Below are the code and all the weights of a small trained network. Each question names an input and a class and asks about switching units off, where a switched-off unit gives its printed mean instead of its output.

import numpy as np


def w(rows, s, z=0):
    codes = np.array(rows[::2]) - 128.0
    scale = np.full(codes.shape[1], s)
    scale[-1] = z or s
    return codes * scale


def norm(h):
    return h / np.sqrt((h * h).mean(-1, keepdims=True) + 1e-5)


def f(y):
    return y / 2 * (1 + np.tanh(0.7978845608 * (y + 0.044715 * y**3)))


def log_softmax(a):
    a = a - a.max(-1, keepdims=True)
    return a - np.log(np.exp(a).sum(-1, keepdims=True))


def net(x, mask):
    res = np.array(x, float).reshape(1, 3) / 4 @ E
    u = 0
    for l in range(3):
        y = f(norm(res) @ A[l][:, :-1].T + A[l][:, -1])
        res = res + np.where(mask[u : u + 14], y, B[l][:, -1]) @ B[l][:, :-1]
        u += 14
    return log_softmax(norm(res)[-1] @ U[:, :-1].T + U[:, -1])


A, B = {}, {}
E = w([
[141,55,38],'x0',
[2,81,174],'x1',
[217,35,185],'x2',
],0.0034)
A[0] = w([
[200,49,178,102],'0.n1',
[106,39,10,3],'0.n2',
[23,93,192,76],'0.n3',
[174,61,221,19],'0.n4',
[49,214,56,104],'0.n5',
[123,58,32,42],'0.n6',
[136,207,254,108],'0.n7',
[68,219,59,48],'0.n8',
[199,173,93,56],'0.n9',
[81,47,198,91],'0.n10',
[21,75,180,45],'0.n11',
[98,104,78,78],'0.n12',
[116,201,241,57],'0.n13',
[230,217,141,22],'0.n14',
],0.0091,0.0029)
B[0] = w([
[100,158,197,252],'0.n1',
[103,40,90,200],'0.n2',
[179,200,60,241],'0.n3',
[165,107,234,209],'0.n4',
[189,89,233,252],'0.n5',
[84,77,90,181],'0.n6',
[113,2,66,244],'0.n7',
[190,96,219,218],'0.n8',
[92,196,122,179],'0.n9',
[189,178,128,224],'0.n10',
[161,213,84,232],'0.n11',
[161,99,119,133],'0.n12',
[75,6,54,208],'0.n13',
[145,197,46,223],'0.n14',
],0.0086,0.0032)
A[1] = w([
[146,105,131,84],'1.n1',
[141,55,92,35],'1.n2',
[44,138,133,148],'1.n3',
[118,131,240,53],'1.n4',
[157,234,84,106],'1.n5',
[139,137,124,104],'1.n6',
[155,108,194,24],'1.n7',
[157,113,202,54],'1.n8',
[93,140,120,132],'1.n9',
[70,56,106,104],'1.n10',
[114,157,168,58],'1.n11',
[143,124,253,8],'1.n12',
[140,138,128,57],'1.n13',
[150,117,201,3],'1.n14',
],0.011,0.0026)
B[1] = w([
[187,122,120,139],'1.n1',
[171,91,104,190],'1.n2',
[20,97,121,107],'1.n3',
[69,123,242,219],'1.n4',
[107,251,88,246],'1.n5',
[147,155,140,129],'1.n6',
[152,133,189,185],'1.n7',
[163,136,167,207],'1.n8',
[80,122,163,111],'1.n9',
[119,73,49,192],'1.n10',
[124,69,126,123],'1.n11',
[127,110,254,253],'1.n12',
[122,137,110,117],'1.n13',
[126,135,187,181],'1.n14',
],0.0055,0.0041)
A[2] = w([
[112,109,99,142],'2.n1',
[155,183,115,105],'2.n2',
[136,161,118,125],'2.n3',
[126,140,132,83],'2.n4',
[85,32,76,10],'2.n5',
[100,130,146,78],'2.n6',
[102,129,74,153],'2.n7',
[128,100,87,75],'2.n8',
[108,190,110,92],'2.n9',
[177,79,181,97],'2.n10',
[90,161,157,42],'2.n11',
[86,45,163,6],'2.n12',
[2,129,141,156],'2.n13',
[102,122,207,26],'2.n14',
],0.01,0.0025)
B[2] = w([
[151,54,189,146],'2.n1',
[149,181,111,191],'2.n2',
[152,185,116,152],'2.n3',
[97,145,142,111],'2.n4',
[136,18,60,236],'2.n5',
[70,136,85,102],'2.n6',
[169,114,209,178],'2.n7',
[200,73,156,148],'2.n8',
[137,228,60,164],'2.n9',
[198,190,202,253],'2.n10',
[117,98,94,111],'2.n11',
[121,185,43,177],'2.n12',
[1,121,145,108],'2.n13',
[109,142,209,200],'2.n14',
],0.0047,0.0026)
U = w([
[180,140,240,162],'0',
[171,47,56,168],'1',
[182,239,62,150],'2',
[127,134,126,243],'3',
[89,134,125,5],'4',
[67,131,123,22],'5',
[63,152,125,60],'6',
[3,141,129,10],'7',
],0.019,0.013)

Each question gives the input, the list of numbers given to net, and the class t.
The units are the neurons (one row each of A and B). Each row of codes is followed by its name. A weight is (code - 128) times the scale printed after its matrix; where a second scale follows, it is the last column's (A, B and U).
mask holds one flag per neuron, layer by layer. A switched-off neuron (its flag False) gives its mean, the last column of its row in B, instead of its output. The means were averaged over made-up inputs and are rounded, as every weight is.
A unit's drop is (log p(t) with every unit on - log p(t) with that unit switched off) / (log p(t) with every unit on - log p(t) with every unit switched off).
The circuit of an input: a set's keep is (log p(t) with only the set's units on - log p(t) with every unit switched off) / (log p(t) with every unit on - log p(t) with every unit switched off). Starting from the 12 units with the biggest drops (on a tie, the unit counted first), units are removed one at a time, each time the one whose removal leaves the highest keep (on an exact tie, the one counted first), for as long as the keep stays at least 0.8.
circuit, biggest first: the units of the circuit, biggest drop first
most important unit: the unit with the biggest drop
k most important neurons: the k neurons with the biggest drops, biggest first
drop when u is switched off: that unit's drop, to one decimal
input [-2,-8,7], class 2: circuit, biggest first	0.n14, 0.n5
input [-7,-4,-6], class 1: circuit, biggest first	0.n7, 0.n13
input [7,-4,-7], class 0: 4 most important neurons	0.n5, 0.n8, 0.n7, 0.n13
input [-5,4,2], class 1: most important unit	0.n7
input [-4,5,-3], class 2: 3 most important neurons	0.n3, 0.n11, 0.n2
input [-2,8,6], class 2: circuit, biggest first	0.n3, 0.n11
input [-7,0,5], class 1: 2 most important neurons	0.n7, 0.n13
input [6,-2,-6], class 0: 2 most important neurons	0.n5, 0.n8
input [5,5,-4], class 1: 2 most important neurons	0.n2, 0.n1
input [5,7,-7], class 0: 3 most important neurons	0.n5, 0.n8, 0.n14
input [4,6,-8], class 0: 2 most important neurons	0.n5, 0.n8
input [8,-8,-6], class 1: 4 most important neurons	0.n2, 0.n11, 0.n3, 0.n6
input [-1,-7,6], class 2: 3 most important neurons	0.n14, 0.n5, 0.n8
input [-7,4,5], class 1: 2 most important neurons	0.n7, 0.n13
input [6,8,2], class 2: most important unit	0.n11
input [-5,-1,2], class 1: drop when 0.n9 is switched off	0.0
input [-8,5,-7], class 1: drop when 0.n13 is switched off	0.9
